Below are the code and all the weights of a small trained network. Each question names an input and a class and asks about switching units off, where a switched-off unit gives its printed mean instead of its output.

import numpy as np


def w(rows, s, z=0):
    codes = np.array(rows[::2]) - 128.0
    scale = np.full(codes.shape[1], s)
    scale[-1] = z or s
    return codes * scale


def f(y):
    return y / 2 * (1 + np.tanh(0.7978845608 * (y + 0.044715 * y**3)))


def log_softmax(a):
    a = a - a.max(-1, keepdims=True)
    return a - np.log(np.exp(a).sum(-1, keepdims=True))


def net(x, mask):
    res = np.array(x, float).reshape(1, 5) / 4 @ E
    y = f(res @ A[0][:, :-1].T + A[0][:, -1])
    res = res + np.where(mask, y, B[0][:, -1]) @ B[0][:, :-1]
    return log_softmax(res[-1] @ U[:, :-1].T + U[:, -1])


A, B = {}, {}
E = w([
[183,189,45,2,113,127],'x0',
[74,116,225,43,76,191],'x1',
[248,166,216,94,161,172],'x2',
[165,77,149,89,196,10],'x3',
[169,55,67,105,12,34],'x4',
],0.0088)
A[0] = w([
[35,111,91,133,68,114,118],'neuron 0',
[138,117,93,133,170,81,83],'neuron 1',
[125,147,95,143,160,66,5],'neuron 2',
[137,89,200,205,144,106,97],'neuron 3',
[159,92,121,110,79,144,71],'neuron 4',
[124,134,200,81,85,246,127],'neuron 5',
[52,108,127,181,107,168,170],'neuron 6',
[138,67,152,143,138,139,185],'neuron 7',
[69,91,128,122,139,129,10],'neuron 8',
[186,174,108,147,44,121,57],'neuron 9',
[84,150,105,142,155,180,86],'neuron 10',
[109,87,111,62,172,135,231],'neuron 11',
[111,22,98,135,68,42,126],'neuron 12',
[46,151,100,155,125,192,163],'neuron 13',
[121,186,152,81,181,186,70],'neuron 14',
],0.013,0.003)
B[0] = w([
[186,115,232,222,201,106,225],'neuron 0',
[72,176,103,93,95,155,167],'neuron 1',
[106,50,78,83,100,91,162],'neuron 2',
[173,113,225,201,227,90,191],'neuron 3',
[139,113,105,68,103,108,163],'neuron 4',
[54,207,47,34,45,76,224],'neuron 5',
[132,111,195,205,141,136,212],'neuron 6',
[105,132,161,142,131,126,155],'neuron 7',
[158,90,78,171,122,156,154],'neuron 8',
[137,101,44,96,125,197,180],'neuron 9',
[117,152,169,157,117,90,170],'neuron 10',
[158,163,164,161,93,60,164],'neuron 11',
[32,220,114,52,86,64,255],'neuron 12',
[154,128,254,202,173,98,207],'neuron 13',
[87,196,148,56,98,47,191],'neuron 14',
],0.0079,0.015)
U = w([
[218,81,2,86,90,206,2],'0',
[10,163,132,11,93,45,211],'1',
[128,111,241,236,169,78,154],'2',
],0.0089,0.0031)

Each question gives the input, the list of numbers given to net, and the class t.
The units are the neurons (one row each of A and B). Each row of codes is followed by its name. A weight is (code - 128) times the scale printed after its matrix; where a second scale follows, it is the last column's (A, B and U).
mask holds one flag per neuron, in row order. A switched-off neuron (its flag False) gives its mean, the last column of its row in B, instead of its output. The means were averaged over made-up inputs and are rounded, as every weight is.
A unit's drop is (log p(t) with every unit on - log p(t) with that unit switched off) / (log p(t) with every unit on - log p(t) with every unit switched off).
The circuit of an input: a set's keep is (log p(t) with only the set's units on - log p(t) with every unit switched off) / (log p(t) with every unit on - log p(t) with every unit switched off). Starting from the 12 units with the biggest drops (on a tie, the unit counted first), units are removed one at a time, each time the one whose removal leaves the highest keep (on an exact tie, the one counted first), for as long as the keep stays at least 0.8.
circuit, biggest first: the units of the circuit, biggest drop first
unit that matters most: the unit with the biggest drop
k most important neurons: the k neurons with the biggest drops, biggest first
drop when u is switched off: that unit's drop, to one decimal
input [2,-7,8,0,-7], class 1: unit that matters most : neuron 14
input [1,1,5,-4,7], class 0: 3 most important neurons : (neuron 9; neuron 14; neuron 12)
input [-5,1,6,-6,-6], class 1: 3 most important neurons : (neuron 5; neuron 14; neuron 0)
input [-5,8,1,5,-7], class 1: 3 most important neurons : (neuron 5; neuron 14; neuron 0)
input [1,-4,-1,-3,-3], class 2: 2 most important neurons : (neuron 5; neuron 12)
input [2,-6,0,-6,7], class 0: 3 most important neurons : (neuron 9; neuron 5; neuron 14)
input [5,-7,3,-6,-3], class 0: 4 most important neurons : (neuron 12; neuron 5; neuron 9; neuron 0)
input [0,-8,-2,-8,5], class 0: 2 most important neurons : (neuron 9; neuron 3)
input [4,-4,7,-1,-1], class 0: 2 most important neurons : (neuron 12; neuron 5)
input [-5,5,3,-4,1], class 1: 2 most important neurons : (neuron 5; neuron 0)
input [-6,8,6,-8,-6], class 1: drop when neuron 5 is switched off : 4.8
input [-2,-2,5,-2,-3], class 1: drop when neuron 0 is switched off : 1.0
input [-2,-1,6,-5,4], class 0: drop when neuron 12 is switched off : 0.3
input [-5,6,6,2,-1], class 1: circuit, biggest first : (neuron 5)
